Below are the code and all the weights of a small trained network. Each question names an input and a target symbol and asks about switching units off, where a switched-off unit gives its printed mean instead of its output.

import numpy as np


def w(rows, s, z=0):
    codes = np.array(rows[::2]) - 128.0
    scale = np.full(codes.shape[1], s)
    scale[-1] = z or s
    return codes * scale


def f(y):
    return y / 2 * (1 + np.tanh(0.7978845608 * (y + 0.044715 * y**3)))


def softmax(a):
    e = np.exp(a - a.max(-1, keepdims=True))
    return e / e.sum(-1, keepdims=True)


def log_softmax(a):
    a = a - a.max(-1, keepdims=True)
    return a - np.log(np.exp(a).sum(-1, keepdims=True))


def net(x, mask):
    ids = ['ΓΛΠΩβεζητ'.index(c) for c in x.split()]
    T = len(ids)
    res = E[ids] + P[:T]
    r = res
    for j in range(3):
        rows = slice(3 * j, 3 * j + 3)
        q, k, v = (r @ M[0][rows].T for M in (Q, K, V))
        z = softmax(np.where(np.tri(T) > 0, q @ k.T / 3**0.5, -1e9)) @ v
        o = O[0][rows]
        res = res + np.where(mask[j], z, o[:, -1]) @ o[:, :-1]
    y = f(res @ A[0][:, :-1].T + A[0][:, -1])
    res = res + np.where(mask[3:11], y, B[0][:, -1]) @ B[0][:, :-1]
    return log_softmax(res[-1] @ U[:, :-1].T + U[:, -1])


Q, K, V, O, A, B = {}, {}, {}, {}, {}, {}
E = w([
[117,209,186,79],'Γ',
[100,201,134,73],'Λ',
[81,118,66,117],'Π',
[126,154,234,216],'Ω',
[88,116,122,157],'β',
[152,33,114,6],'ε',
[92,157,57,86],'ζ',
[78,147,125,130],'η',
[114,169,182,105],'τ',
],0.018)
P = w([
[2,38,235,123],'0',
[140,148,66,95],'1',
[81,132,111,111],'2',
[103,148,77,100],'3',
[85,143,91,108],'4',
[47,121,130,123],'5',
[55,132,107,116],'6',
[34,118,132,129],'7',
[15,101,131,140],'8',
],0.0087)
Q[0] = w([
[146,191,113,222],'H1',
[253,128,114,183],'H1',
[192,103,73,145],'H1',
[135,110,165,114],'H2',
[116,107,96,179],'H2',
[72,177,84,146],'H2',
[53,127,39,38],'H3',
[198,45,191,59],'H3',
[54,234,32,115],'H3',
],0.035)
K[0] = w([
[153,187,130,186],'H1',
[205,151,78,156],'H1',
[210,134,126,123],'H1',
[127,119,154,121],'H2',
[114,117,112,156],'H2',
[96,164,111,157],'H2',
[91,93,151,58],'H3',
[185,141,77,106],'H3',
[2,89,172,110],'H3',
],0.053)
V[0] = w([
[49,70,179,174],'H1',
[20,129,38,122],'H1',
[142,178,62,97],'H1',
[98,173,72,142],'H2',
[158,142,137,62],'H2',
[64,127,115,83],'H2',
[56,30,115,232],'H3',
[114,249,74,119],'H3',
[141,199,108,97],'H3',
],0.016)
O[0] = w([
[35,134,70,113,253],'H1',
[88,3,173,100,138],'H1',
[158,79,189,129,45],'H1',
[113,121,208,143,151],'H2',
[103,76,106,175,147],'H2',
[165,139,124,164,192],'H2',
[205,63,98,214,178],'H3',
[14,89,183,150,60],'H3',
[64,127,158,117,87],'H3',
],0.014,0.022)
A[0] = w([
[154,74,248,132,38],'N1',
[72,162,163,71,36],'N2',
[147,149,99,111,53],'N3',
[164,37,117,1,69],'N4',
[93,55,148,103,185],'N5',
[174,48,181,148,1],'N6',
[43,148,52,21,127],'N7',
[27,125,103,47,13],'N8',
],0.0098,0.0048)
B[0] = w([
[81,253,34,63,138],'N1',
[173,115,30,126,163],'N2',
[145,138,204,117,176],'N3',
[81,194,100,191,163],'N4',
[165,51,251,112,159],'N5',
[198,224,150,128,144],'N6',
[64,85,221,133,251],'N7',
[230,191,52,104,199],'N8',
],0.015,0.03)
U = w([
[160,163,90,217,75],'Γ',
[36,112,160,142,212],'Λ',
[175,53,45,135,132],'Π',
[198,80,157,188,99],'Ω',
[254,112,87,113,3],'β',
[125,112,47,45,169],'ε',
[166,144,182,104,86],'ζ',
[187,41,117,51,194],'η',
[97,20,106,134,212],'τ',
],0.0055,0.0054)

Each question gives the input, a string of symbols that net reads in full, and the target symbol t.
The units are the heads (3 rows each of Q, K, V and O) and the neurons (one row each of A and B). Each row of codes is followed by its name. A weight is (code - 128) times the scale printed after its matrix; where a second scale follows, it is the last column's (O, A, B and U).
mask holds one flag per unit, heads first, then neurons. A switched-off unit (its flag False) gives its mean, the last column of its rows in O or B, instead of its output. The means were averaged over made-up inputs and are rounded, as every weight is.
A unit's drop is (log p(t) with every unit on - log p(t) with that unit switched off) / (log p(t) with every unit on - log p(t) with every unit switched off).
The circuit of an input: a set's keep is (log p(t) with only the set's units on - log p(t) with every unit switched off) / (log p(t) with every unit on - log p(t) with every unit switched off). Starting from all 11 units, units are removed one at a time, each time the one whose removal leaves the highest keep (on an exact tie, the one counted first), for as long as the keep stays at least 0.8.
units of the circuit, in order: the units of the circuit, biggest drop first
most important unit: the unit with the biggest drop
k most important neurons: the k neurons with the biggest drops, biggest first
which heads matter: for each layer, one digit per head in row order, 1 if its drop is at least 0.15 and else 0, layers parted by /
drop when u is switched off: that unit's drop, to one decimal
input Π β Γ Π η ζ Λ Π ζ, target Ω: units of the circuit, in order => H1; N5; H3; N6
input Ω ζ ε Γ β β τ Π Ω, target Λ: which heads matter => 110
input Γ τ Γ η β τ, target ε: 3 most important neurons => N8; N2; N5
input η ζ Π Λ Γ η, target τ: which heads matter => 101
input Π β Γ, target Ω: 3 most important neurons => N5; N6; N8
input Γ ε ζ β β β, target ε: units of the circuit, in order => N8; H3
input ζ Γ Ω ε Π η Π Γ, target ζ: units of the circuit, in order => N5; H1; N6; N1
input Π Γ Λ ζ Γ ε β τ, target Ω: which heads matter => 101
input Γ Π Γ β Ω τ Π Λ ζ, target ε: units of the circuit, in order => H3; N2
input Ω β Ω η Λ Γ Γ ζ ζ, target Γ: units of the circuit, in order => H3; H1
input ζ Λ Γ Π Λ Ω Λ ε ε, target Λ: which heads matter => 001
input Ω ζ Γ η Γ τ, target Γ: which heads matter => 101
input ζ Γ Λ Γ τ, target ζ: 2 most important neurons => N5; N6
input ζ Π β, target ζ: 3 most important neurons => N5; N6; N1
input τ Λ ε Λ Λ, target Λ: which heads matter => 000
input Γ β η η Λ η β β ε, target Γ: which heads matter => 100
input η ε Λ β Γ, target τ: most important unit => H1
input ε Λ ε, target Λ: most important unit => N7
input Λ β Λ ζ ζ Γ ε Γ η, target η: 2 most important neurons => N8; N5
input Γ η Λ, target ε: 4 most important neurons => N8; N2; N5; N3
input ε ε Π β ζ, target β: units of the circuit, in order => H3
input Π Π τ Π Ω Ω β β, target Ω: 2 most important neurons => N5; N6
input ζ Γ η Ω Λ, target ζ: 3 most important neurons => N5; N6; N1
input ε Π Λ Γ Λ Ω Π Λ Γ, target β: 2 most important neurons => N7; N4
input ζ Γ ζ, target ζ: drop when H1 is switched off => 1.2
input Γ τ Π Ω ε Λ, target ε: drop when N2 is switched off => 0.8
input Γ Ω Λ Ω Π, target ε: drop when N3 is switched off => 0.1
input τ Λ ζ Γ ζ Λ Λ, target Λ: drop when H1 is switched off => 0.1
